Here is a tiny trained network, its code and every weight. The questions are about switching its units off for an input and a target symbol, where a switched-off unit gives its printed mean instead of its output.

import numpy as np


def w(rows, s, z=0):
    codes = np.array(rows[::2]) - 128.0
    scale = np.full(codes.shape[1], s)
    scale[-1] = z or s
    return codes * scale


def norm(h):
    return h / np.sqrt((h * h).mean(-1, keepdims=True) + 1e-5)


def f(y):
    return y / 2 * (1 + np.tanh(0.7978845608 * (y + 0.044715 * y**3)))


def softmax(a):
    e = np.exp(a - a.max(-1, keepdims=True))
    return e / e.sum(-1, keepdims=True)


def log_softmax(a):
    a = a - a.max(-1, keepdims=True)
    return a - np.log(np.exp(a).sum(-1, keepdims=True))


def net(x, mask):
    ids = ['βδεζημξπστφψω'.index(c) for c in x.split()]
    T = len(ids)
    res = E[ids] + P[:T]
    r = norm(res)
    for j in range(3):
        rows = slice(3 * j, 3 * j + 3)
        q, k, v = (r @ M[0][rows].T for M in (Q, K, V))
        z = softmax(np.where(np.tri(T) > 0, q @ k.T / 3**0.5, -1e9)) @ v
        o = O[0][rows]
        res = res + np.where(mask[j], z, o[:, -1]) @ o[:, :-1]
    y = f(norm(res) @ A[0][:, :-1].T + A[0][:, -1])
    res = res + np.where(mask[3:7], y, B[0][:, -1]) @ B[0][:, :-1]
    return log_softmax(norm(res)[-1] @ U[:, :-1].T + U[:, -1])


Q, K, V, O, A, B = {}, {}, {}, {}, {}, {}
E = w([
[95,155,77,53],'β',
[135,36,87,132],'δ',
[170,93,55,207],'ε',
[138,162,43,176],'ζ',
[134,129,144,46],'η',
[204,212,61,127],'μ',
[221,118,89,201],'ξ',
[143,145,38,164],'π',
[91,84,93,95],'σ',
[176,105,102,173],'τ',
[180,149,106,152],'φ',
[128,159,8,176],'ψ',
[107,76,27,146],'ω',
],0.012)
P = w([
[165,84,133,117],'0',
[171,215,185,108],'1',
[177,96,41,8],'2',
[106,175,215,146],'3',
[143,79,66,87],'4',
[142,126,204,213],'5',
],0.012)
Q[0] = w([
[137,161,3,66],'head 1',
[126,104,178,51],'head 1',
[125,97,141,101],'head 1',
[83,161,87,177],'head 2',
[113,148,232,124],'head 2',
[161,213,94,188],'head 2',
[206,63,38,82],'head 3',
[107,185,190,181],'head 3',
[124,92,130,89],'head 3',
],0.012)
K[0] = w([
[85,183,201,206],'head 1',
[152,254,109,133],'head 1',
[91,73,119,160],'head 1',
[110,76,162,209],'head 2',
[181,66,147,85],'head 2',
[169,192,214,248],'head 2',
[79,162,227,167],'head 3',
[189,110,63,104],'head 3',
[36,145,102,132],'head 3',
],0.0096)
V[0] = w([
[87,82,48,61],'head 1',
[125,110,202,31],'head 1',
[113,231,62,166],'head 1',
[60,145,92,147],'head 2',
[41,108,156,22],'head 2',
[153,125,255,146],'head 2',
[202,191,115,126],'head 3',
[171,68,58,183],'head 3',
[114,202,12,90],'head 3',
],0.0086)
O[0] = w([
[95,249,26,162,219],'head 1',
[102,177,141,70,134],'head 1',
[193,136,138,255,51],'head 1',
[204,135,164,111,74],'head 2',
[168,109,69,226,62],'head 2',
[129,119,205,116,21],'head 2',
[106,122,238,123,166],'head 3',
[242,114,166,149,253],'head 3',
[95,127,144,212,132],'head 3',
],0.0077,0.0045)
A[0] = w([
[63,186,123,236,129],'neuron 1',
[133,147,64,226,148],'neuron 2',
[51,23,75,114,152],'neuron 3',
[86,254,228,168,254],'neuron 4',
],0.0098,0.0094)
B[0] = w([
[111,71,162,8,185],'neuron 1',
[83,117,153,154,201],'neuron 2',
[118,198,185,133,187],'neuron 3',
[182,140,247,162,254],'neuron 4',
],0.013,0.0094)
U = w([
[39,208,120,163,198],'β',
[156,209,104,135,85],'δ',
[190,159,37,219,254],'ε',
[176,107,125,212,66],'ζ',
[180,121,125,167,61],'η',
[115,207,122,96,82],'μ',
[197,87,134,98,29],'ξ',
[120,53,172,142,100],'π',
[133,87,228,86,118],'σ',
[190,244,254,181,182],'τ',
[219,157,48,2,165],'φ',
[251,21,114,112,31],'ψ',
[194,50,139,56,34],'ω',
],0.0093,0.004)

Each question gives the input, a string of symbols that net reads in full, and the target symbol t.
The units are the heads (3 rows each of Q, K, V and O) and the neurons (one row each of A and B). Each row of codes is followed by its name. A weight is (code - 128) times the scale printed after its matrix; where a second scale follows, it is the last column's (O, A, B and U).
mask holds one flag per unit, heads first, then neurons. A switched-off unit (its flag False) gives its mean, the last column of its rows in O or B, instead of its output. The means were averaged over made-up inputs and are rounded, as every weight is.
A unit's drop is (log p(t) with every unit on - log p(t) with that unit switched off) / (log p(t) with every unit on - log p(t) with every unit switched off).
The circuit of an input: a set's keep is (log p(t) with only the set's units on - log p(t) with every unit switched off) / (log p(t) with every unit on - log p(t) with every unit switched off). Starting from all 7 units, units are removed one at a time, each time the one whose removal leaves the highest keep (on an exact tie, the one counted first), for as long as the keep stays at least 0.8.
units of the circuit, in order: the units of the circuit, biggest drop first
most important unit: the unit with the biggest drop
top k neurons: the k neurons with the biggest drops, biggest first
which heads matter: for each layer, one digit per head in row order, 1 if its drop is at least 0.15 and else 0, layers parted by /
drop of u: that unit's drop, to one decimal
input δ μ δ, target τ: which heads matter : 101
input δ τ δ δ δ, target φ: most important unit : head 3
input δ δ ε ω ε, target ε: units of the circuit, in order : neuron 4; neuron 1
input δ ψ ψ δ ζ, target φ: which heads matter : 000
input η σ δ φ ζ, target σ: units of the circuit, in order : head 1; head 3
input ψ β τ, target β: units of the circuit, in order : head 3; neuron 4
input δ δ ω ω ω, target ε: which heads matter : 000
input ε ε σ, target ψ: which heads matter : 100
input ω ε τ, target ψ: units of the circuit, in order : head 1; neuron 4
input δ δ ω ω β, target ε: units of the circuit, in order : head 1; neuron 1; neuron 4
input ε β η, target β: units of the circuit, in order : head 3; neuron 4; neuron 1
input δ ζ ψ φ ζ, target σ: units of the circuit, in order : head 1; head 3; neuron 4; neuron 3
input δ δ φ δ ω δ, target β: units of the circuit, in order : neuron 4; head 3; head 1
input ω δ ψ β τ, target β: top 2 neurons : neuron 4; neuron 3
input ω π δ β ω, target β: units of the circuit, in order : head 3
input ω μ β, target τ: which heads matter : 111
input δ ω ε, target ε: top 2 neurons : neuron 1; neuron 4
input δ μ β, target τ: top 2 neurons : neuron 3; neuron 1
input δ ε ω, target ψ: top 3 neurons : neuron 4; neuron 1; neuron 2
input δ τ δ δ μ, target φ: units of the circuit, in order : neuron 4
input δ ζ ω δ φ ω, target σ: drop of head 3 : 0.2
input π β ω, target β: drop of neuron 4 : 0.2
input δ μ β ω ω, target ε: drop of neuron 4 : 0.1
